Questions about the matrix below. Counting starts at 1.
1) What is the bottom-left entry?
2) What is the entry in row 1 and column 2?
3) What is the bottom-right entry?
4) What is the entry at row 3, column 1?
5) What is the entry at row 2, column 3?
6) What is the entry in row 1 and column 3?
7) What is the bottom entry of the column that holds the largest entry?
8) What is the entry at row 1, column 1?
4,3,3,6,5,6,5
4,3,4,6,5,5,5
5,2,3,5,6,5,4
3,4,2,2,2,2,4
3,5,5,2,3,2,3
4,4,4,5,5,5,5
4,3,5,5,3,3,4
4,4,3,2,2,3,5
4,4,4,3,1,4,5
5,4,3,4,7,4,3
1) 5
2) 3
3) 3
4) 5
5) 4
6) 3
7) 7
8) 4

array([[-0.774, -1.648, -2.399,  3.796, -1.817],
       [-0.842, -0.835, -3.446,  1.573, -2.187],
       [-0.774, -1.648, -1.207,  3.577, -0.693],
       [-2.458, -1.658, -0.949,  7.772, -1.817],
       [-3.429, -3.830, -1.205,  3.750, -3.788],
       [-3.499, -2.447,  4.304, -3.232, -1.817],
       [ 1.421, -0.385, -1.205,  3.577, -1.817],
       [ 3.944, -2.885,  0.857, -0.946,  1.669],
       [ 0.467,  4.473,  4.501, -0.821, -1.817],
       [-0.774, -1.648, -1.746,  5.528, -1.817],
       [ 1.168, -1.005,  5.701, -0.128, -1.817]])
Counting starts at 1.
The entry in row 3 and column 1 is -0.774
The entry at row 2, column 1 is -0.842
Report the entry directly below the smallest entry.
A: -2.447
The top-right entry: -1.817
Report the entry directly above -0.842.
A: -0.774
Report the entry directly above the largest entry.
A: 3.577
The entry at row 1, column 3 is -2.399
The bottom-right entry -> -1.817
The entry directly below the largest entry is 3.750
The entry just right of the largest entry: -1.817
Report the median entry.
A: -0.949
Report the entry just right of -2.399.
A: 3.796
The entry directly above the centre entry: -1.205
The entry at row 1, column 2: -1.648
The entry in the bottom-left corner -> 1.168
Report the centre entry.
A: 4.304
Report the maximum.
A: 7.772
Report the entry at row 2, column 3.
A: -3.446
Report the bottom entry of the column that holds the smallest entry.
A: -1.005
Report the minimum.
A: -3.830
The entry at row 3, column 2: -1.648
Report the entry just right of -1.005.
A: 5.701
Report the entry in row 3 and column 3.
A: -1.207
The entry just left of -1.746 -> -1.648
The entry directly above the smallest entry is -1.658
Report the entry directly below the centre entry.
A: -1.205
The entry just right of 0.857: -0.946

X =
74,82,95,85,121,100,84,132,129,89,101
90,146,75,78,76,73,145,133,94,134,162
73,72,85,66,110,101,81,142,123,75,86
76,76,92,67,107,97,75,147,128,69,89
154,96,152,163,163,178,89,77,162,98,74
93,150,83,78,79,78,144,143,81,130,157
134,125,137,113,151,123,149,109,115,128,140
112,69,128,103,126,131,84,118,130,73,87
133,67,134,147,155,152,78,101,163,78,62
140,94,179,103,192,101,158,128,101,79,127
93,152,79,89,73,66,148,148,81,143,154
123,122,118,161,116,162,74,110,151,122,85
72,125,74,72,77,72,126,167,85,129,130
145,144,110,122,109,106,160,120,77,150,163
92,167,40,206,31,185,26,92,169,177,61
116,95,146,44,157,49,171,124,35,94,181
Rows and columns are numbered from 1.
Give the bottom entry of the column that holds the largest entry.
Answer: 44
The entry in row 1 and column 2: 82
The bottom-right entry is 181
The bottom entry of the column that holds the smallest entry: 171
Give the top-right entry.
Answer: 101
Give the entry in the bottom-left corner.
Answer: 116
The entry just left of the largest entry -> 40
Give the entry directly above the smallest entry.
Answer: 160
The entry directly above 83 is 152
The entry just right of the smallest entry -> 92
The entry at row 2, column 1: 90
Give the entry at row 1, column 3.
Answer: 95
Give the entry at row 3, column 3.
Answer: 85
Give the entry at row 3, column 1.
Answer: 73
The entry in row 1 and column 1 -> 74
Give the smallest entry.
Answer: 26
The entry just left of the smallest entry -> 185

arr = [-310  -87 -263   49 -682 -312 -819 -598  290 -327 -410 -252  714]
The median of all entries -> -310
The entry just right of the smallest entry is -598
Give the entry just left of the smallest entry.
Answer: -312
